Here is a tiny trained network, its code and every weight. The questions are about switching its units off for an input and a target symbol, where a switched-off unit gives its printed mean instead of its output.

import numpy as np


def w(rows, s, z=0):
    codes = np.array(rows[::2]) - 128.0
    scale = np.full(codes.shape[1], s)
    scale[-1] = z or s
    return codes * scale


def f(y):
    return y / 2 * (1 + np.tanh(0.7978845608 * (y + 0.044715 * y**3)))


def softmax(a):
    e = np.exp(a - a.max(-1, keepdims=True))
    return e / e.sum(-1, keepdims=True)


def log_softmax(a):
    a = a - a.max(-1, keepdims=True)
    return a - np.log(np.exp(a).sum(-1, keepdims=True))


def net(x, mask):
    ids = ['βζλμξτ'.index(c) for c in x.split()]
    T = len(ids)
    res = E[ids] + P[:T]
    r = res
    for j in range(2):
        rows = slice(4 * j, 4 * j + 4)
        q, k, v = (r @ M[0][rows].T for M in (Q, K, V))
        z = softmax(np.where(np.tri(T) > 0, q @ k.T / 4**0.5, -1e9)) @ v
        o = O[0][rows]
        res = res + np.where(mask[j], z, o[:, -1]) @ o[:, :-1]
    y = f(res @ A[0][:, :-1].T + A[0][:, -1])
    res = res + np.where(mask[2:6], y, B[0][:, -1]) @ B[0][:, :-1]
    return log_softmax(res[-1] @ U[:, :-1].T + U[:, -1])


Q, K, V, O, A, B = {}, {}, {}, {}, {}, {}
E = w([
[229,122,118,153,105,168,110,151,137,82,63],'β',
[116,162,120,62,104,41,58,223,165,116,138],'ζ',
[187,145,11,131,133,115,137,205,147,183,161],'λ',
[63,56,98,224,149,145,84,175,120,183,131],'μ',
[81,194,133,146,15,88,130,83,112,131,126],'ξ',
[142,65,143,70,114,169,107,64,92,179,174],'τ',
],0.011)
P = w([
[101,75,141,130,146,187,131,173,122,12,198],'0',
[125,46,152,106,102,10,162,183,119,202,32],'1',
[117,131,47,131,161,154,118,152,62,140,111],'2',
[172,144,170,163,80,168,72,164,116,145,215],'3',
[143,72,166,92,109,17,152,142,128,203,33],'4',
[129,147,46,134,156,145,119,112,113,132,109],'5',
[170,149,163,146,82,159,59,132,129,152,222],'6',
[151,98,175,84,109,19,138,110,124,208,11],'7',
[123,152,36,122,149,147,119,76,153,125,103],'8',
[162,158,151,134,77,155,54,96,140,161,225],'9',
[161,110,171,78,118,18,135,75,127,219,4],'10',
[119,193,32,124,159,144,115,42,179,131,103],'11',
[160,173,149,131,81,153,41,65,146,149,222],'12',
],0.011)
Q[0] = w([
[147,50,132,68,160,112,170,120,134,185,82],'h0',
[198,113,132,155,78,203,65,115,114,154,253],'h0',
[174,131,129,111,30,159,16,111,126,159,223],'h0',
[159,153,136,168,51,85,136,129,133,201,98],'h0',
[84,133,169,162,131,198,116,103,105,78,234],'h1',
[180,114,120,162,105,178,29,139,145,163,198],'h1',
[82,139,88,118,145,134,77,138,122,102,168],'h1',
[94,102,200,156,78,85,111,70,94,219,122],'h1',
],0.012)
K[0] = w([
[138,73,142,114,152,161,149,162,119,80,142],'h0',
[131,141,146,115,119,138,126,12,135,178,135],'h0',
[134,159,124,79,118,131,116,2,154,154,139],'h0',
[95,158,148,131,92,131,165,78,132,49,148],'h0',
[143,146,149,165,87,114,124,133,65,171,114],'h1',
[116,141,148,108,85,138,140,42,98,149,138],'h1',
[85,171,102,132,121,104,92,112,117,159,124],'h1',
[106,53,184,106,127,134,135,166,91,127,182],'h1',
],0.015)
V[0] = w([
[163,221,126,76,56,80,145,165,195,103,159],'h0',
[199,101,111,34,171,167,103,91,159,183,152],'h0',
[135,91,63,121,132,139,156,219,137,215,171],'h0',
[25,126,106,67,162,66,86,168,182,158,195],'h0',
[160,102,172,62,116,178,128,93,126,3,80],'h1',
[17,126,175,94,69,122,167,41,40,120,150],'h1',
[168,222,97,89,121,111,146,93,96,180,133],'h1',
[131,152,54,62,142,140,220,101,116,151,178],'h1',
],0.0064)
O[0] = w([
[149,82,162,210,159,67,143,194,17,35,90,142],'h0',
[142,133,210,130,140,202,60,184,165,96,180,202],'h0',
[153,134,96,138,188,126,2,62,148,86,159,242],'h0',
[135,101,212,164,171,63,107,64,182,87,151,233],'h0',
[176,226,179,149,131,107,110,81,27,94,175,147],'h1',
[204,162,186,175,88,111,106,124,175,249,164,149],'h1',
[171,39,112,136,175,146,111,206,140,142,101,8],'h1',
[163,95,66,119,126,117,76,182,95,167,51,87],'h1',
],0.0075,0.0015)
A[0] = w([
[45,126,42,223,167,198,160,106,168,85,151,93],'n0',
[163,140,38,157,194,255,117,127,63,94,153,90],'n1',
[110,172,196,139,124,235,68,163,178,76,226,82],'n2',
[129,178,196,182,104,182,180,167,97,35,221,4],'n3',
],0.0066,0.0034)
B[0] = w([
[177,142,174,172,63,151,138,200,2,182,126,175],'n0',
[154,117,183,144,188,72,195,129,198,144,139,199],'n1',
[79,144,93,84,161,138,209,93,147,111,86,255],'n2',
[158,63,133,80,89,116,43,189,171,188,77,149],'n3',
],0.01,0.0055)
U = w([
[93,181,56,108,91,184,178,134,10,81,124,159],'β',
[156,143,192,198,215,71,210,98,127,53,179,111],'ζ',
[118,79,43,100,128,119,15,129,99,54,96,136],'λ',
[82,132,92,105,136,153,169,87,228,133,124,149],'μ',
[125,62,155,84,122,88,223,187,138,197,3,2],'ξ',
[203,141,181,187,63,147,28,172,108,169,176,166],'τ',
],0.0056,0.005)

Each question gives the input, a string of symbols that net reads in full, and the target symbol t.
The units are the heads (4 rows each of Q, K, V and O) and the neurons (one row each of A and B). Each row of codes is followed by its name. A weight is (code - 128) times the scale printed after its matrix; where a second scale follows, it is the last column's (O, A, B and U).
mask holds one flag per unit, heads first, then neurons. A switched-off unit (its flag False) gives its mean, the last column of its rows in O or B, instead of its output. The means were averaged over made-up inputs and are rounded, as every weight is.
A unit's drop is (log p(t) with every unit on - log p(t) with that unit switched off) / (log p(t) with every unit on - log p(t) with every unit switched off).
The circuit of an input: a set's keep is (log p(t) with only the set's units on - log p(t) with every unit switched off) / (log p(t) with every unit on - log p(t) with every unit switched off). Starting from all 6 units, units are removed one at a time, each time the one whose removal leaves the highest keep (on an exact tie, the one counted first), for as long as the keep stays at least 0.8.
circuit, biggest first: the units of the circuit, biggest drop first
unit that matters most: the unit with the biggest drop
top k neurons: the k neurons with the biggest drops, biggest first
heads that matter: for each layer, one digit per head in row order, 1 if its drop is at least 0.15 and else 0, layers parted by /
drop when u is switched off: that unit's drop, to one decimal
input ζ β ξ τ ζ μ β τ, target ζ: top neuron	[n3]
input β ξ λ ξ ξ, target β: circuit, biggest first	[h1, h0]
input μ β β ξ μ ξ ζ λ, target μ: circuit, biggest first	[h0, h1]
input τ μ β μ τ β λ τ λ β τ, target τ: circuit, biggest first	[h1, n2]
input λ λ ζ, target λ: circuit, biggest first	[h0, h1]
input λ ξ τ μ β λ β β β, target ζ: circuit, biggest first	[n1, h1]
input β β ξ ξ ζ ξ ξ ξ ζ ζ λ ξ, target β: top 3 neurons	[n1, n0, n3]
input λ λ λ ζ τ ξ ξ ξ μ ξ τ, target λ: circuit, biggest first	[h1, h0]
input μ τ ξ μ ζ τ τ, target μ: top 2 neurons	[n2, n0]
input τ λ β τ λ ζ β τ μ μ μ ζ λ, target μ: circuit, biggest first	[n2, h0]
input τ τ τ μ ξ μ ξ β, target τ: heads that matter	01
input λ β τ λ ξ τ λ ξ λ λ β λ, target ξ: circuit, biggest first	[h1, n1]
input ζ τ τ β ζ τ τ ξ, target ζ: heads that matter	11
input ξ β β β β ξ τ μ τ β β λ, target ξ: heads that matter	01
input ζ ζ ζ μ τ λ ζ ζ τ μ, target μ: unit that matters most	n2
input ζ λ λ μ ξ μ, target τ: drop when n0 is switched off	0.6
input β τ β μ μ, target β: drop when h1 is switched off	0.6
input β τ λ τ λ ζ ζ τ μ β β β, target ζ: drop when h0 is switched off	0.1
input ζ ζ λ ζ, target λ: drop when n2 is switched off	0.0
input τ ξ ξ μ τ, target τ: unit that matters most	h1
